Below is a small trained network, with its code and all its weights. Each question gives an input and a target symbol and asks what happens when units are switched off, that is, made to give their printed mean instead of their output.

import numpy as np


def w(rows, s, z=0):
    codes = np.array(rows[::2]) - 128.0
    scale = np.full(codes.shape[1], s)
    scale[-1] = z or s
    return codes * scale


def f(y):
    return np.maximum(y, 0)


def softmax(a):
    e = np.exp(a - a.max(-1, keepdims=True))
    return e / e.sum(-1, keepdims=True)


def log_softmax(a):
    a = a - a.max(-1, keepdims=True)
    return a - np.log(np.exp(a).sum(-1, keepdims=True))


def net(x, mask):
    ids = ['αβγεηθλμψ'.index(c) for c in x.split()]
    T = len(ids)
    res = E[ids] + P[:T]
    u = 0
    for l in range(2):
        r = res
        for j in range(2):
            rows = slice(2 * j, 2 * j + 2)
            q, k, v = (r @ M[l][rows].T for M in (Q, K, V))
            z = softmax(np.where(np.tri(T) > 0, q @ k.T / 2**0.5, -1e9)) @ v
            o = O[l][rows]
            res = res + np.where(mask[u + j], z, o[:, -1]) @ o[:, :-1]
        u += 2
        y = f(res @ A[l][:, :-1].T + A[l][:, -1])
        res = res + np.where(mask[u : u + 12], y, B[l][:, -1]) @ B[l][:, :-1]
        u += 12
    return log_softmax(res[-1] @ U[:, :-1].T + U[:, -1])


Q, K, V, O, A, B = {}, {}, {}, {}, {}, {}
E = w([
[211,34,153],'α',
[86,116,198],'β',
[123,102,173],'γ',
[154,117,127],'ε',
[141,65,81],'η',
[102,48,151],'θ',
[138,3,111],'λ',
[83,168,122],'μ',
[163,162,33],'ψ',
],0.02)
P = w([
[66,46,159],'0',
[176,102,106],'1',
[108,197,254],'2',
[49,10,147],'3',
[171,148,99],'4',
[95,231,234],'5',
[56,15,150],'6',
[176,151,93],'7',
],0.0092)
Q[0] = w([
[115,104,217],'L0H1',
[60,131,255],'L0H1',
[137,50,147],'L0H2',
[57,110,61],'L0H2',
],0.008)
K[0] = w([
[149,72,242],'L0H1',
[203,192,230],'L0H1',
[140,114,90],'L0H2',
[160,176,255],'L0H2',
],0.0057)
V[0] = w([
[85,109,109],'L0H1',
[113,164,131],'L0H1',
[247,143,148],'L0H2',
[120,141,120],'L0H2',
],0.013)
O[0] = w([
[191,198,11,135],'L0H1',
[116,116,4,3],'L0H1',
[119,120,20,167],'L0H2',
[49,111,69,69],'L0H2',
],0.0031,0.0049)
A[0] = w([
[121,123,162,119],'L0N1',
[245,123,140,3],'L0N2',
[125,72,243,72],'L0N3',
[118,70,197,145],'L0N4',
[198,167,135,249],'L0N5',
[197,80,77,40],'L0N6',
[6,154,167,151],'L0N7',
[155,124,176,76],'L0N8',
[161,179,178,233],'L0N9',
[148,160,159,213],'L0N10',
[246,104,92,114],'L0N11',
[51,174,178,141],'L0N12',
],0.011,0.0023)
B[0] = w([
[111,159,167,154],'L0N1',
[104,208,89,194],'L0N2',
[29,152,194,255],'L0N3',
[10,179,53,235],'L0N4',
[140,19,82,161],'L0N5',
[117,169,25,194],'L0N6',
[108,254,98,175],'L0N7',
[149,147,130,168],'L0N8',
[186,99,141,159],'L0N9',
[185,103,111,149],'L0N10',
[156,136,36,212],'L0N11',
[123,216,100,166],'L0N12',
],0.0071,0.012)
Q[1] = w([
[62,116,134],'L1H1',
[204,90,255],'L1H1',
[160,88,152],'L1H2',
[59,114,38],'L1H2',
],0.0085)
K[1] = w([
[97,108,148],'L1H1',
[117,208,163],'L1H1',
[119,2,221],'L1H2',
[247,4,152],'L1H2',
],0.006)
V[1] = w([
[123,237,164],'L1H1',
[254,199,194],'L1H1',
[62,7,132],'L1H2',
[86,149,114],'L1H2',
],0.0079)
O[1] = w([
[32,100,120,109],'L1H1',
[150,198,144,4],'L1H1',
[121,54,77,107],'L1H2',
[168,254,166,159],'L1H2',
],0.0059,0.018)
A[1] = w([
[86,142,181,41],'L1N1',
[212,101,115,41],'L1N2',
[175,2,68,215],'L1N3',
[114,153,13,165],'L1N4',
[90,98,106,142],'L1N5',
[194,173,88,251],'L1N6',
[91,193,167,151],'L1N7',
[93,176,121,71],'L1N8',
[106,202,102,116],'L1N9',
[168,175,238,216],'L1N10',
[19,142,78,78],'L1N11',
[134,87,114,9],'L1N12',
],0.013,0.0035)
B[1] = w([
[160,150,170,173],'L1N1',
[44,184,130,148],'L1N2',
[147,142,206,206],'L1N3',
[138,90,93,234],'L1N4',
[143,84,174,175],'L1N5',
[95,178,227,180],'L1N6',
[203,70,119,203],'L1N7',
[209,134,161,180],'L1N8',
[114,78,83,196],'L1N9',
[2,98,91,163],'L1N10',
[144,192,103,254],'L1N11',
[186,87,113,139],'L1N12',
],0.0078,0.022)
U = w([
[223,129,32,114],'α',
[51,80,151,139],'β',
[164,112,90,229],'γ',
[212,116,192,154],'ε',
[227,157,176,3],'η',
[28,102,11,89],'θ',
[219,26,104,133],'λ',
[85,26,150,130],'μ',
[50,165,155,151],'ψ',
],0.012,0.0038)

Each question gives the input, a string of symbols that net reads in full, and the target symbol t.
The units are the heads (2 rows each of Q, K, V and O) and the neurons (one row each of A and B). Each row of codes is followed by its name. A weight is (code - 128) times the scale printed after its matrix; where a second scale follows, it is the last column's (O, A, B and U).
mask holds one flag per unit, layer by layer, with each layer's heads first. A switched-off unit (its flag False) gives its mean, the last column of its rows in O or B, instead of its output. The means were averaged over made-up inputs and are rounded, as every weight is.
A unit's drop is (log p(t) with every unit on - log p(t) with that unit switched off) / (log p(t) with every unit on - log p(t) with every unit switched off).
k most important neurons: the k neurons with the biggest drops, biggest first
top k neurons in layer l: the k neurons of layer l with the biggest drops, biggest first
heads that matter: for each layer, one digit per head in row order, 1 if its drop is at least 0.15 and else 0, layers parted by /
drop of u: that unit's drop, to one decimal
input α γ α α λ, target λ: heads that matter : 00 / 01
input α α α λ μ α γ, target ε: 3 most important neurons : (L1N7 L1N10 L1N1)
input α λ γ α β α α η, target ε: 4 most important neurons : (L1N3 L0N4 L1N6 L0N3)
input β μ β β α μ β ε, target η: top 3 neurons in layer 0 : (L0N4 L0N3 L0N5)
input λ γ α β γ λ μ, target α: heads that matter : 00 / 00
input γ λ ψ, target ε: top 2 neurons in layer 1 : (L1N10 L1N11)
input μ ε α λ η, target ε: top 4 neurons in layer 0 : (L0N4 L0N7 L0N3 L0N12)
input α λ η α, target θ: top 2 neurons in layer 0 : (L0N4 L0N3)
input μ λ η β, target η: 3 most important neurons : (L1N7 L1N8 L1N1)
input α α η γ, target ε: top 2 neurons in layer 0 : (L0N11 L0N6)
input μ α η λ λ ε, target β: top 2 neurons in layer 1 : (L1N10 L1N11)
input λ α η α θ, target μ: heads that matter : 00 / 11
input μ θ μ γ α α α ε, target η: top 3 neurons in layer 1 : (L1N10 L1N6 L1N3)
input ψ θ γ η α β α θ, target μ: 3 most important neurons : (L0N7 L0N12 L0N2)
input α β γ α ε, target ε: top 2 neurons in layer 1 : (L1N3 L1N10)
input γ μ α, target ψ: top 2 neurons in layer 0 : (L0N3 L0N6)
input α ψ λ θ γ, target μ: most important neuron : (L1N11)
input ψ ε α α η α η, target λ: top 2 neurons in layer 0 : (L0N3 L0N7)
input α μ α θ, target ψ: top neuron in layer 0 : (L0N3)
input μ γ α, target ψ: top neuron in layer 0 : (L0N3)
input α α θ α μ μ β, target η: drop of L1N7 : 0.8
input λ α ε, target β: drop of L0N10 : 0.0
input α α μ α μ α α, target θ: drop of L1N7 : 0.1
